Small tables with named rows and columns. After each table, cells are looked up by row and column.

Table nur
       revute   vib  lorag
seb      0.42  0.35   0.86
rileb    0.63  0.77   0.20
sed      0.75  0.63   0.59

seb, vib: 0.35
rileb, revute: 0.63
seb, lorag: 0.86
sed, vib: 0.63
rileb, vib: 0.77
sed, revute: 0.75
rileb, lorag: 0.20
sed, lorag: 0.59
seb, revute: 0.42

kipug
|  | namam | birupu | leli | vuv | zubugeb | buta |
|---|---|---|---|---|---|---|
| migete | -3522 | 76 | -6303 | 3208 | 2134 | 3846 |
| lud | -1745 | 719 | 4973 | -4689 | -6776 | -8600 |
| dizot | 5127 | -2312 | -4250 | -2873 | 2039 | 1359 |
| fum | 75 | -3167 | -2260 | 4417 | 620 | -2314 |
| fuv | -4861 | 1439 | 458 | -6941 | -4633 | -1762 |

birupu of fum = -3167
buta of fuv = -1762
birupu of dizot = -2312
vuv of fum = 4417
namam of migete = -3522
zubugeb of migete = 2134
Row with the largest namam: dizot

rikibo.tsv
	vob	babus	san
sib	2	32	53
kab	95	104	10
dubupet	247	150	195
rus	136	21	148
funo	71	19	244
gogami	67	180	91
libef	126	120	163
kazuso	80	55	93
gofi	173	165	34

What is the babus of sib in rikibo? 32
What is the vob of funo in rikibo? 71
What is the babus of libef in rikibo? 120
What is the san of dubupet in rikibo? 195
What is the vob of rus in rikibo? 136
What is the san of sib in rikibo? 53
What is the san of rus in rikibo? 148
What is the babus of kab in rikibo? 104
What is the babus of gofi in rikibo? 165
What is the vob of kazuso in rikibo? 80
What is the babus of funo in rikibo? 19
What is the san of kazuso in rikibo? 93
What is the vob of kab in rikibo? 95
What is the vob of libef in rikibo? 126
What is the babus of rus in rikibo? 21
What is the san of kab in rikibo? 10
What is the san of libef in rikibo? 163
What is the babus of gogami in rikibo? 180
What is the babus of dubupet in rikibo? 150

fovel =
,vusepo,mapak,verupu
revu,1.29,4.01,0.57
mus,1.84,6.23,1.37
vusa,6.10,6.87,7.75
luda,5.00,5.40,6.06
vibet,5.14,7.15,4.27
tet,1.64,2.78,7.13
masedor,1.20,7.26,8.65
zan,4.66,2.54,5.00
duv,3.05,4.92,2.41
bog,4.93,0.97,2.40
vipaviv,5.66,0.27,0.87

revu, mapak -> 4.01
luda, vusepo -> 5.00
masedor, mapak -> 7.26
vipaviv, vusepo -> 5.66
mus, vusepo -> 1.84
luda, verupu -> 6.06
revu, verupu -> 0.57

toz =
|  | duva | fut | leni | rovin | vug |
|---|---|---|---|---|---|
| tiz | -98.6 | 47.8 | 54.3 | 0.3 | -47.1 |
| tetel | 46.3 | -46.1 | 46.9 | 53.1 | -3.2 |
| tadum | -10.1 | 17.9 | -31.3 | 65.3 | 21.2 |
| fumasu | -10.1 | 13.7 | 39.4 | 28.7 | 45.6 |
| getuke | 14.1 | 56.4 | -5.3 | -11.9 | 65.1 |
| davali | -34.2 | 5.1 | 35.7 | 49.0 | 50.5 |
| zakas | -42.3 | 5.1 | 20.8 | 24.7 | 31.0 |
| zabefuf | 46.3 | -20.5 | 43.1 | 12.5 | 11.4 |
| bafuf | 38.2 | 39.3 | 17.1 | 0.3 | 60.2 |
| mog | 86.5 | 13.7 | 24.5 | 8.4 | 16.3 |
| poso | 46.3 | 17.9 | 20.8 | 61.2 | 50.5 |
| zizud | 54.3 | 9.4 | 43.1 | 8.4 | 45.6 |

What is the leni of fumasu in toz? 39.4
What is the vug of zizud in toz? 45.6
What is the vug of tetel in toz? -3.2
What is the fut of zizud in toz? 9.4
What is the duva of getuke in toz? 14.1
What is the leni of tiz in toz? 54.3
What is the leni of mog in toz? 24.5
What is the duva of bafuf in toz? 38.2
What is the vug of getuke in toz? 65.1
What is the fut of fumasu in toz? 13.7
What is the rovin of getuke in toz? -11.9
What is the duva of zabefuf in toz? 46.3
What is the fut of poso in toz? 17.9
What is the fut of zabefuf in toz? -20.5
What is the duva of davali in toz? -34.2
What is the leni of zabefuf in toz? 43.1
What is the vug of fumasu in toz? 45.6
What is the duva of tiz in toz? -98.6
What is the vug of zabefuf in toz? 11.4
What is the duva of mog in toz? 86.5

